Here is a tiny trained network, its code and every weight. The questions are about switching its units off for an input and a class, where a switched-off unit gives its printed mean instead of its output.

import numpy as np


def w(rows, s, z=0):
    codes = np.array(rows[::2]) - 128.0
    scale = np.full(codes.shape[1], s)
    scale[-1] = z or s
    return codes * scale


def f(y):
    return np.maximum(y, 0)


def log_softmax(a):
    a = a - a.max(-1, keepdims=True)
    return a - np.log(np.exp(a).sum(-1, keepdims=True))


def net(x, mask):
    res = np.array(x, float).reshape(1, 2) / 4 @ E
    y = f(res @ A[0][:, :-1].T + A[0][:, -1])
    res = res + np.where(mask, y, B[0][:, -1]) @ B[0][:, :-1]
    return log_softmax(res[-1] @ U[:, :-1].T + U[:, -1])


A, B = {}, {}
E = w([
[92,148,189,82,231,183,7],'x0',
[74,2,98,38,80,171,175],'x1',
],0.0086)
A[0] = w([
[188,150,124,222,160,66,88,34],'n0',
[3,26,85,33,71,250,164,40],'n1',
[200,200,186,219,169,96,130,38],'n2',
[216,117,49,175,71,54,175,196],'n3',
[226,118,57,181,68,79,197,178],'n4',
[90,124,206,125,163,208,3,216],'n5',
[245,226,146,186,147,72,98,27],'n6',
[252,181,130,137,156,76,108,30],'n7',
[202,121,93,161,66,46,170,192],'n8',
[141,118,220,105,208,208,33,222],'n9',
[88,66,51,29,134,179,187,3],'n10',
[112,138,182,93,219,177,74,198],'n11',
[177,104,95,203,77,64,187,184],'n12',
],0.0055,0.00067)
B[0] = w([
[198,52,138,173,199,95,80,185],'n0',
[254,40,155,234,219,71,17,253],'n1',
[190,83,164,202,204,74,68,202],'n2',
[57,194,88,58,79,172,176,215],'n3',
[23,193,155,92,127,196,213,220],'n4',
[44,197,100,55,69,234,213,213],'n5',
[182,77,137,191,219,77,55,210],'n6',
[184,99,73,175,155,123,72,180],'n7',
[72,183,125,88,33,167,180,203],'n8',
[87,176,103,96,4,175,206,216],'n9',
[211,91,167,199,178,52,48,210],'n10',
[78,186,97,77,63,174,186,199],'n11',
[80,217,135,79,45,197,151,207],'n12',
],0.0057,0.0078)
U = w([
[2,202,131,42,80,157,157,254],'0',
[250,86,148,185,177,44,77,2],'1',
],0.0096,0.00068)

Each question gives the input, the list of numbers given to net, and the class t.
The units are the neurons (one row each of A and B). Each row of codes is followed by its name. A weight is (code - 128) times the scale printed after its matrix; where a second scale follows, it is the last column's (A, B and U).
mask holds one flag per neuron, in row order. A switched-off neuron (its flag False) gives its mean, the last column of its row in B, instead of its output. The means were averaged over made-up inputs and are rounded, as every weight is.
A unit's drop is (log p(t) with every unit on - log p(t) with that unit switched off) / (log p(t) with every unit on - log p(t) with every unit switched off).
top k neurons: the k neurons with the biggest drops, biggest first
drop of u: that unit's drop, to one decimal
input [4,7], class 1: top neuron -> (n1)
input [-6,7], class 1: top 4 neurons -> (n1; n10; n5; n9)
input [-7,-7], class 0: top 2 neurons -> (n4; n3)
input [-8,-7], class 0: top 2 neurons -> (n4; n3)
input [-5,-5], class 0: top 3 neurons -> (n1; n4; n3)
input [0,1], class 1: top 3 neurons -> (n5; n4; n3)
input [8,-7], class 0: top 4 neurons -> (n5; n9; n11; n1)
input [7,-7], class 0: top 4 neurons -> (n5; n9; n1; n11)
input [8,-5], class 0: drop of n5 -> 0.1
input [-8,-6], class 0: drop of n4 -> 0.1
input [5,6], class 1: drop of n1 -> 1.5
